Here is a tiny trained network, its code and every weight. The questions are about switching its units off for an input and a class, where a switched-off unit gives its printed mean instead of its output.

import numpy as np


def w(rows, s, z=0):
    codes = np.array(rows[::2]) - 128.0
    scale = np.full(codes.shape[1], s)
    scale[-1] = z or s
    return codes * scale


def f(y):
    return np.maximum(y, 0)


def log_softmax(a):
    a = a - a.max(-1, keepdims=True)
    return a - np.log(np.exp(a).sum(-1, keepdims=True))


def net(x, mask):
    res = np.array(x, float).reshape(1, 3) / 4 @ E
    y = f(res @ A[0][:, :-1].T + A[0][:, -1])
    res = res + np.where(mask, y, B[0][:, -1]) @ B[0][:, :-1]
    return log_softmax(res[-1] @ U[:, :-1].T + U[:, -1])


A, B = {}, {}
E = w([
[151,172,58,226,113,3],'x0',
[171,63,109,65,61,52],'x1',
[106,150,87,82,144,72],'x2',
],0.014)
A[0] = w([
[55,183,54,174,161,121,179],'n0',
[254,97,141,184,7,126,206],'n1',
[106,156,122,53,114,170,111],'n2',
[163,76,150,149,112,232,105],'n3',
[132,180,180,120,174,160,11],'n4',
[116,5,214,88,139,168,225],'n5',
[18,179,98,193,184,163,169],'n6',
[73,74,197,99,146,169,157],'n7',
[85,185,192,136,155,168,3],'n8',
[97,133,114,79,182,139,114],'n9',
[66,116,109,65,196,133,98],'n10',
],0.01,0.0047)
B[0] = w([
[84,108,50,207,154,137,210],'n0',
[53,107,83,50,98,118,202],'n1',
[74,39,151,20,202,124,180],'n2',
[104,26,23,123,125,18,213],'n3',
[207,23,64,143,111,104,169],'n4',
[185,32,93,61,129,20,252],'n5',
[37,253,73,251,162,189,232],'n6',
[118,5,187,68,148,72,220],'n7',
[110,134,92,197,47,83,183],'n8',
[111,127,161,158,173,203,162],'n9',
[45,115,177,87,180,193,170],'n10',
],0.0075,0.016)
U = w([
[127,62,207,85,167,103,66],'0',
[165,59,89,118,55,28,224],'1',
[232,146,195,94,29,248,2],'2',
[124,139,121,194,135,87,47],'3',
[76,183,169,185,161,239,174],'4',
],0.011,0.0054)

Each question gives the input, the list of numbers given to net, and the class t.
The units are the neurons (one row each of A and B). Each row of codes is followed by its name. A weight is (code - 128) times the scale printed after its matrix; where a second scale follows, it is the last column's (A, B and U).
mask holds one flag per neuron, in row order. A switched-off neuron (its flag False) gives its mean, the last column of its row in B, instead of its output. The means were averaged over made-up inputs and are rounded, as every weight is.
A unit's drop is (log p(t) with every unit on - log p(t) with that unit switched off) / (log p(t) with every unit on - log p(t) with every unit switched off).
The circuit of an input: a set's keep is (log p(t) with only the set's units on - log p(t) with every unit switched off) / (log p(t) with every unit on - log p(t) with every unit switched off). Starting from all 11 units, units are removed one at a time, each time the one whose removal leaves the highest keep (on an exact tie, the one counted first), for as long as the keep stays at least 0.8.
units of the circuit, in order: the units of the circuit, biggest drop first
unit that matters most: the unit with the biggest drop
top k neurons: the k neurons with the biggest drops, biggest first
drop of u: that unit's drop, to one decimal
input [0,-2,-3], class 3: top neuron	(n5)
input [-2,-7,-3], class 3: top 3 neurons	(n6, n3, n4)
input [0,2,7], class 0: units of the circuit, in order	(n3, n5, n8)
input [8,0,-2], class 3: units of the circuit, in order	(n5, n3)
input [-8,-4,-1], class 1: top 3 neurons	(n3, n5, n8)
input [-3,4,3], class 0: units of the circuit, in order	(n3, n8, n4)
input [-7,-7,1], class 0: top 3 neurons	(n10, n2, n9)
input [-5,-5,-3], class 1: top 2 neurons	(n3, n8)
input [5,0,-1], class 3: top 3 neurons	(n5, n3, n7)
input [5,-6,-7], class 4: top 2 neurons	(n5, n6)
input [7,-2,-8], class 3: top 2 neurons	(n10, n9)
input [-8,-1,-5], class 1: top 2 neurons	(n3, n5)
input [-5,-4,-1], class 1: top 2 neurons	(n3, n8)
input [-4,3,0], class 0: unit that matters most	n8
input [-8,-2,-2], class 1: top 3 neurons	(n3, n5, n8)
input [4,-1,4], class 3: drop of n5	0.1
input [-2,-6,3], class 4: drop of n1	0.0
input [-7,-1,-5], class 1: drop of n3	0.5
